Below is a small trained network, with its code and all its weights. Each question gives an input and a target symbol and asks what happens when units are switched off, that is, made to give their printed mean instead of their output.

import numpy as np


def w(rows, s, z=0):
    codes = np.array(rows[::2]) - 128.0
    scale = np.full(codes.shape[1], s)
    scale[-1] = z or s
    return codes * scale


def norm(h):
    return h / np.sqrt((h * h).mean(-1, keepdims=True) + 1e-5)


def f(y):
    return np.maximum(y, 0)


def softmax(a):
    e = np.exp(a - a.max(-1, keepdims=True))
    return e / e.sum(-1, keepdims=True)


def log_softmax(a):
    a = a - a.max(-1, keepdims=True)
    return a - np.log(np.exp(a).sum(-1, keepdims=True))


def net(x, mask):
    ids = ['ΘΩαεηξ'.index(c) for c in x.split()]
    T = len(ids)
    res = E[ids] + P[:T]
    u = 0
    for l in range(3):
        r = norm(res)
        for j in range(2):
            rows = slice(4 * j, 4 * j + 4)
            q, k, v = (r @ M[l][rows].T for M in (Q, K, V))
            z = softmax(np.where(np.tri(T) > 0, q @ k.T / 4**0.5, -1e9)) @ v
            o = O[l][rows]
            res = res + np.where(mask[u + j], z, o[:, -1]) @ o[:, :-1]
        u += 2
        y = f(norm(res) @ A[l][:, :-1].T + A[l][:, -1])
        res = res + np.where(mask[u : u + 4], y, B[l][:, -1]) @ B[l][:, :-1]
        u += 4
    return log_softmax(norm(res)[-1] @ U[:, :-1].T + U[:, -1])


Q, K, V, O, A, B = {}, {}, {}, {}, {}, {}
E = w([
[224,171,129,154,125,116,6],'Θ',
[165,209,83,99,114,198,124],'Ω',
[83,168,62,91,198,130,106],'α',
[169,116,176,30,103,115,118],'ε',
[121,28,57,104,106,188,129],'η',
[132,151,223,96,108,239,50],'ξ',
],0.021)
P = w([
[157,139,146,213,186,61,247],'0',
[169,86,67,126,229,147,124],'1',
[149,103,89,135,184,126,117],'2',
[146,118,89,139,161,116,118],'3',
[153,134,108,138,136,126,119],'4',
[134,137,106,136,121,122,114],'5',
[126,164,112,134,112,129,120],'6',
[118,169,102,121,90,129,111],'7',
[105,182,78,127,75,146,101],'8',
],0.011)
Q[0] = w([
[136,88,122,142,170,157,167],'L0H0',
[103,118,96,119,118,161,90],'L0H0',
[113,121,112,134,139,168,112],'L0H0',
[164,106,133,107,141,124,129],'L0H0',
[174,103,251,133,73,80,64],'L0H1',
[119,138,154,137,115,140,181],'L0H1',
[142,188,101,148,81,221,109],'L0H1',
[126,80,132,126,227,148,59],'L0H1',
],0.014)
K[0] = w([
[113,131,111,155,122,136,114],'L0H0',
[123,98,119,130,111,107,127],'L0H0',
[109,103,127,152,91,146,142],'L0H0',
[139,127,155,157,147,125,155],'L0H0',
[200,111,185,107,126,79,135],'L0H1',
[115,141,145,135,135,127,161],'L0H1',
[124,110,101,118,5,171,124],'L0H1',
[134,89,173,105,149,123,97],'L0H1',
],0.017)
V[0] = w([
[184,54,112,23,90,126,146],'L0H0',
[153,146,120,95,191,146,111],'L0H0',
[115,53,93,115,93,104,107],'L0H0',
[116,120,53,241,183,250,70],'L0H0',
[174,180,131,172,119,118,135],'L0H1',
[84,96,141,153,175,139,92],'L0H1',
[98,70,138,171,121,126,110],'L0H1',
[169,180,112,147,56,133,157],'L0H1',
],0.011)
O[0] = w([
[57,199,113,85,42,123,111,204],'L0H0',
[116,165,140,90,177,127,105,253],'L0H0',
[140,185,113,162,79,126,122,110],'L0H0',
[144,103,90,253,218,156,45,242],'L0H0',
[132,85,140,124,159,117,101,151],'L0H1',
[141,173,148,169,93,115,143,91],'L0H1',
[195,142,136,146,71,155,155,34],'L0H1',
[97,51,121,110,149,150,122,132],'L0H1',
],0.011,0.0059)
A[0] = w([
[42,187,96,50,143,120,178,191],'L0N0',
[80,1,73,184,9,95,139,54],'L0N1',
[133,162,224,144,21,146,84,255],'L0N2',
[23,250,180,141,89,131,121,148],'L0N3',
],0.0083,0.004)
B[0] = w([
[241,186,172,169,62,140,13,254],'L0N0',
[175,176,37,108,76,213,255,147],'L0N1',
[128,222,42,175,176,170,180,216],'L0N2',
[86,25,1,125,105,195,84,240],'L0N3',
],0.0087,0.0059)
Q[1] = w([
[105,86,178,223,215,176,147],'L1H0',
[56,90,93,4,130,192,140],'L1H0',
[18,112,85,211,247,29,180],'L1H0',
[53,135,200,197,251,73,240],'L1H0',
[180,138,156,115,212,118,106],'L1H1',
[139,189,86,102,17,231,67],'L1H1',
[64,97,120,140,69,119,191],'L1H1',
[184,89,129,196,205,154,112],'L1H1',
],0.014)
K[1] = w([
[115,136,114,100,58,192,44],'L1H0',
[62,71,138,81,167,183,210],'L1H0',
[83,148,8,95,39,112,58],'L1H0',
[37,225,39,94,86,155,22],'L1H0',
[176,86,111,174,175,156,132],'L1H1',
[134,95,157,101,74,73,202],'L1H1',
[102,175,136,94,98,120,60],'L1H1',
[164,122,44,180,117,184,111],'L1H1',
],0.017)
V[1] = w([
[195,137,193,189,101,183,107],'L1H0',
[86,101,122,157,188,158,138],'L1H0',
[192,183,130,211,142,20,111],'L1H0',
[182,6,78,119,91,136,103],'L1H0',
[128,99,204,163,150,125,120],'L1H1',
[74,118,184,49,153,93,74],'L1H1',
[67,115,173,148,196,120,97],'L1H1',
[124,134,81,173,72,165,169],'L1H1',
],0.013)
O[1] = w([
[104,87,187,160,41,194,72,178],'L1H0',
[80,116,96,141,162,193,215,234],'L1H0',
[88,146,108,197,96,11,99,254],'L1H0',
[230,44,60,78,98,171,150,165],'L1H0',
[140,154,160,188,147,169,103,102],'L1H1',
[202,169,230,65,202,72,79,110],'L1H1',
[154,158,148,170,204,170,60,138],'L1H1',
[122,129,64,122,71,158,161,82],'L1H1',
],0.012,0.008)
A[1] = w([
[150,128,148,175,124,99,98,27],'L1N0',
[128,171,120,152,86,104,93,106],'L1N1',
[75,24,50,201,85,149,248,136],'L1N2',
[120,37,136,118,110,124,152,1],'L1N3',
],0.018,0.0072)
B[1] = w([
[132,82,55,119,107,135,99,158],'L1N0',
[106,144,91,104,134,185,167,172],'L1N1',
[66,188,49,85,8,176,190,249],'L1N2',
[92,132,131,189,103,128,51,130],'L1N3',
],0.017,0.014)
Q[2] = w([
[136,43,162,220,134,128,207],'L2H0',
[177,176,115,76,144,95,56],'L2H0',
[129,191,185,79,115,177,96],'L2H0',
[157,97,136,149,66,106,93],'L2H0',
[131,71,83,140,116,104,85],'L2H1',
[123,93,129,251,189,164,160],'L2H1',
[134,135,94,168,202,187,86],'L2H1',
[153,201,113,47,157,128,37],'L2H1',
],0.016)
K[2] = w([
[120,238,60,65,50,204,42],'L2H0',
[160,58,203,138,225,10,124],'L2H0',
[91,67,201,128,200,191,163],'L2H0',
[223,101,138,185,74,168,47],'L2H0',
[149,143,146,133,148,184,159],'L2H1',
[94,133,45,227,218,230,44],'L2H1',
[108,93,108,197,234,89,156],'L2H1',
[134,50,197,99,139,68,192],'L2H1',
],0.013)
V[2] = w([
[91,110,13,115,67,153,178],'L2H0',
[66,156,61,98,73,140,151],'L2H0',
[108,198,157,111,106,217,166],'L2H0',
[163,98,150,127,106,83,125],'L2H0',
[81,64,90,123,73,135,164],'L2H1',
[201,161,138,86,154,96,129],'L2H1',
[40,114,4,151,83,146,157],'L2H1',
[74,86,29,174,140,184,145],'L2H1',
],0.015)
O[2] = w([
[79,118,51,50,55,129,93,110],'L2H0',
[68,161,108,53,100,145,74,57],'L2H0',
[55,125,184,110,134,204,105,20],'L2H0',
[186,96,110,204,112,81,85,24],'L2H0',
[164,124,119,245,188,146,101,12],'L2H1',
[74,102,147,41,126,139,67,142],'L2H1',
[195,117,186,197,178,92,174,201],'L2H1',
[170,83,153,163,153,93,233,255],'L2H1',
],0.012,0.0039)
A[2] = w([
[107,101,223,190,115,183,140,4],'L2N0',
[250,52,65,158,137,106,95,57],'L2N1',
[111,138,161,151,166,7,170,111],'L2N2',
[176,90,216,124,188,88,89,31],'L2N3',
],0.015,0.0044)
B[2] = w([
[166,123,209,216,29,191,120,149],'L2N0',
[246,15,67,126,79,48,100,255],'L2N1',
[81,247,147,166,117,53,148,204],'L2N2',
[94,167,43,128,19,160,202,235],'L2N3',
],0.012,0.0096)
U = w([
[223,97,106,189,65,31,106,121],'Θ',
[160,124,87,61,228,174,224,36],'Ω',
[45,234,161,173,167,1,188,125],'α',
[35,104,184,50,103,63,17,255],'ε',
[37,153,7,154,40,164,168,85],'η',
[146,167,235,213,59,203,105,87],'ξ',
],0.007,0.0041)

Each question gives the input, a string of symbols that net reads in full, and the target symbol t.
The units are the heads (4 rows each of Q, K, V and O) and the neurons (one row each of A and B). Each row of codes is followed by its name. A weight is (code - 128) times the scale printed after its matrix; where a second scale follows, it is the last column's (O, A, B and U).
mask holds one flag per unit, layer by layer, with each layer's heads first. A switched-off unit (its flag False) gives its mean, the last column of its rows in O or B, instead of its output. The means were averaged over made-up inputs and are rounded, as every weight is.
A unit's drop is (log p(t) with every unit on - log p(t) with that unit switched off) / (log p(t) with every unit on - log p(t) with every unit switched off).
The circuit of an input: a set's keep is (log p(t) with only the set's units on - log p(t) with every unit switched off) / (log p(t) with every unit on - log p(t) with every unit switched off). Starting from the 12 units with the biggest drops (on a tie, the unit counted first), units are removed one at a time, each time the one whose removal leaves the highest keep (on an exact tie, the one counted first), for as long as the keep stays at least 0.8.
circuit, biggest first: the units of the circuit, biggest drop first
most important unit: the unit with the biggest drop
top k neurons: the k neurons with the biggest drops, biggest first
heads that matter: for each layer, one digit per head in row order, 1 if its drop is at least 0.15 and else 0, layers parted by /
drop of u: that unit's drop, to one decimal
input ε Θ Θ Ω η Θ η ξ, target ε: most important unit : L0H0
input Θ Θ α Θ α ε Θ ξ, target Θ: heads that matter : 01 / 10 / 10
input Θ Θ ε ε Θ, target ε: circuit, biggest first : (L1H1, L2H1, L0H0)
input Θ Ω ε Θ η α η, target Θ: circuit, biggest first : (L1H1, L0H0, L2H0, L1N2)
input Θ η ε Θ Ω α, target Θ: circuit, biggest first : (L0H0, L2H0, L1N2)
input Θ ε Θ α, target Θ: heads that matter : 00 / 00 / 10
input ξ Ω Θ Θ Θ ε, target ξ: heads that matter : 00 / 10 / 00
input ξ ε Θ η ξ Θ, target ξ: heads that matter : 10 / 10 / 10
input Θ Θ Θ Θ ε α ξ, target Θ: heads that matter : 00 / 10 / 10
input Ω Θ Θ Θ ε Θ Θ α η, target Ω: heads that matter : 01 / 11 / 00
input ε Ω η ε, target ε: heads that matter : 10 / 00 / 00
input α Θ Ω, target Ω: heads that matter : 11 / 10 / 00
input α α ε Θ Θ Ω Θ Θ η, target α: top 2 neurons : (L0N2, L0N3)
input Θ Θ Θ α α, target α: heads that matter : 10 / 10 / 00
input Θ ε η, target Θ: top 2 neurons : (L0N2, L0N3)
input α η ξ ε α η Θ Θ ξ, target α: heads that matter : 10 / 11 / 10
input α Ω Θ, target Θ: heads that matter : 00 / 00 / 00
input Θ ε Θ α Θ ε, target ε: heads that matter : 10 / 01 / 01
input Ω ε Θ ξ, target Ω: heads that matter : 01 / 11 / 00
input ε α Θ Θ α Θ Θ Ω Ω, target ε: heads that matter : 00 / 00 / 01
input ξ Θ Ω ε α Θ ξ η, target ξ: most important unit : L1H1
input Ω Θ ε Θ η, target Ω: top 2 neurons : (L0N2, L0N3)
input ε Θ ξ Θ ξ ξ η Θ η, target ε: top 2 neurons : (L1N2, L2N3)
input α ε ε Θ Ω ε ξ, target α: top 2 neurons : (L1N2, L0N2)
input ε η Θ Θ α α Ω η, target ε: top neuron : (L1N2)
input α Ω Ω η η ε, target α: drop of L0H0 : 1.2
input α ε Ω, target α: drop of L1H0 : 0.6
